Below is a small trained network, with its code and all its weights. Each question gives an input and a target symbol and asks what happens when units are switched off, that is, made to give their printed mean instead of their output.

import numpy as np


def w(rows, s, z=0):
    codes = np.array(rows[::2]) - 128.0
    scale = np.full(codes.shape[1], s)
    scale[-1] = z or s
    return codes * scale


def f(y):
    return np.maximum(y, 0)


def softmax(a):
    e = np.exp(a - a.max(-1, keepdims=True))
    return e / e.sum(-1, keepdims=True)


def log_softmax(a):
    a = a - a.max(-1, keepdims=True)
    return a - np.log(np.exp(a).sum(-1, keepdims=True))


def net(x, mask):
    ids = ['αγδεζηθλξπφψω'.index(c) for c in x.split()]
    T = len(ids)
    res = E[ids] + P[:T]
    r = res
    for j in range(3):
        rows = slice(2 * j, 2 * j + 2)
        q, k, v = (r @ M[0][rows].T for M in (Q, K, V))
        z = softmax(np.where(np.tri(T) > 0, q @ k.T / 2**0.5, -1e9)) @ v
        o = O[0][rows]
        res = res + np.where(mask[j], z, o[:, -1]) @ o[:, :-1]
    y = f(res @ A[0][:, :-1].T + A[0][:, -1])
    res = res + np.where(mask[3:7], y, B[0][:, -1]) @ B[0][:, :-1]
    return log_softmax(res[-1] @ U[:, :-1].T + U[:, -1])


Q, K, V, O, A, B = {}, {}, {}, {}, {}, {}
E = w([
[137,138,89,169,83,115],'α',
[170,79,59,47,111,74],'γ',
[181,204,117,107,165,67],'δ',
[177,194,156,203,98,90],'ε',
[83,84,185,121,164,91],'ζ',
[199,106,148,131,129,175],'η',
[153,104,106,194,96,166],'θ',
[179,92,154,167,82,126],'λ',
[146,213,70,146,114,80],'ξ',
[179,188,119,191,121,138],'π',
[164,109,86,110,137,177],'φ',
[138,141,43,115,103,131],'ψ',
[153,5,87,91,92,124],'ω',
],0.018)
P = w([
[225,21,73,254,200,115],'0',
[166,224,149,141,136,130],'1',
[177,155,112,126,123,114],'2',
[182,162,116,145,130,114],'3',
[178,148,109,149,128,112],'4',
[180,150,104,154,132,112],'5',
[180,146,105,151,132,119],'6',
[181,142,103,151,139,116],'7',
[188,135,104,156,130,115],'8',
[179,143,89,144,140,108],'9',
],0.0084)
Q[0] = w([
[187,103,144,166,98,102],'h1',
[185,139,51,114,162,175],'h1',
[97,153,181,125,141,158],'h2',
[251,118,136,148,142,70],'h2',
[73,109,221,93,142,155],'h3',
[44,140,141,150,150,140],'h3',
],0.022)
K[0] = w([
[97,109,121,161,185,116],'h1',
[200,124,68,155,103,126],'h1',
[141,139,146,101,111,143],'h2',
[57,80,149,171,254,92],'h2',
[90,121,172,84,140,143],'h3',
[46,161,155,121,112,119],'h3',
],0.026)
V[0] = w([
[129,112,105,69,57,35],'h1',
[151,186,53,70,167,175],'h1',
[181,58,242,77,136,255],'h2',
[129,101,143,196,72,232],'h2',
[152,88,34,71,107,229],'h3',
[246,101,191,79,228,120],'h3',
],0.019)
O[0] = w([
[91,144,173,42,91,140,94],'h1',
[157,78,67,136,183,96,84],'h1',
[55,207,63,157,129,88,100],'h2',
[105,208,108,105,59,175,164],'h2',
[101,122,5,73,84,120,179],'h3',
[121,199,118,191,178,26,250],'h3',
],0.015)
A[0] = w([
[202,134,2,101,85,203,1],'n1',
[15,7,159,223,156,53,24],'n2',
[205,26,59,85,76,114,39],'n3',
[46,75,67,190,164,65,168],'n4',
],0.0096,0.00094)
B[0] = w([
[118,26,112,113,178,160,228],'n1',
[109,60,45,76,67,149,183],'n2',
[123,253,143,135,104,91,227],'n3',
[129,174,218,116,136,170,253],'n4',
],0.013,0.027)
U = w([
[113,117,161,105,84,241,237],'α',
[124,119,127,86,149,48,34],'γ',
[143,59,112,121,212,51,139],'δ',
[103,86,226,177,156,143,111],'ε',
[2,59,225,133,135,138,217],'ζ',
[74,121,163,175,190,117,46],'η',
[102,93,47,190,120,205,63],'θ',
[111,135,67,187,51,126,124],'λ',
[192,127,143,119,162,121,96],'ξ',
[204,116,57,216,187,127,190],'π',
[86,83,131,144,242,153,224],'φ',
[201,137,24,107,162,138,43],'ψ',
[22,102,85,89,92,156,4],'ω',
],0.0056,0.0043)

Each question gives the input, a string of symbols that net reads in full, and the target symbol t.
The units are the heads (2 rows each of Q, K, V and O) and the neurons (one row each of A and B). Each row of codes is followed by its name. A weight is (code - 128) times the scale printed after its matrix; where a second scale follows, it is the last column's (O, A, B and U).
mask holds one flag per unit, heads first, then neurons. A switched-off unit (its flag False) gives its mean, the last column of its rows in O or B, instead of its output. The means were averaged over made-up inputs and are rounded, as every weight is.
A unit's drop is (log p(t) with every unit on - log p(t) with that unit switched off) / (log p(t) with every unit on - log p(t) with every unit switched off).
The circuit of an input: a set's keep is (log p(t) with only the set's units on - log p(t) with every unit switched off) / (log p(t) with every unit on - log p(t) with every unit switched off). Starting from all 7 units, units are removed one at a time, each time the one whose removal leaves the highest keep (on an exact tie, the one counted first), for as long as the keep stays at least 0.8.
circuit, biggest first: the units of the circuit, biggest drop first
most important unit: the unit with the biggest drop
k most important neurons: the k neurons with the biggest drops, biggest first
which heads matter: for each layer, one digit per head in row order, 1 if its drop is at least 0.15 and else 0, layers parted by /
input ξ φ δ λ α, target ξ: circuit, biggest first : [h2; n3]
input λ ω ψ, target λ: which heads matter : 111
input ψ ω λ η φ ε λ η, target ψ: most important unit : n3
input ζ ω δ ω α ψ γ, target γ: circuit, biggest first : [n3; h1]
input φ ω α ω λ λ, target φ: circuit, biggest first : [n1; n4; h1; h3]
input φ θ α ε φ λ α η, target φ: which heads matter : 111
input α η π, target α: which heads matter : 011
input ω δ α, target ω: which heads matter : 101
input ε θ π η, target ε: which heads matter : 001
input η ω φ ω φ λ, target η: which heads matter : 011
input δ δ α ε λ, target δ: circuit, biggest first : [h2; n2]
input π η γ, target π: 2 most important neurons : [n4; n2]
input φ ψ θ λ λ ω π, target φ: circuit, biggest first : [n1; n4; h1; h3]
input γ λ γ, target γ: circuit, biggest first : [h2; h1; n3; h3]
input δ λ α λ α π α α ω, target δ: most important unit : h3
input π ε ε, target π: which heads matter : 100
input η η α γ λ ξ φ α, target η: circuit, biggest first : [n4; h2; h3; n2]
input θ γ ψ α ω λ δ ω ψ φ, target θ: which heads matter : 010
input ξ φ ε, target ξ: which heads matter : 110
input ζ ω α α, target α: which heads matter : 101
input ξ η ξ, target ξ: which heads matter : 010
input φ λ γ, target φ: 2 most important neurons : [n1; n4]
input ω λ ξ λ, target ω: circuit, biggest first : [h3; h1]
input α θ π α ω α φ λ λ γ, target α: which heads matter : 011
input ε ε ω γ π, target ε: circuit, biggest first : [h3]
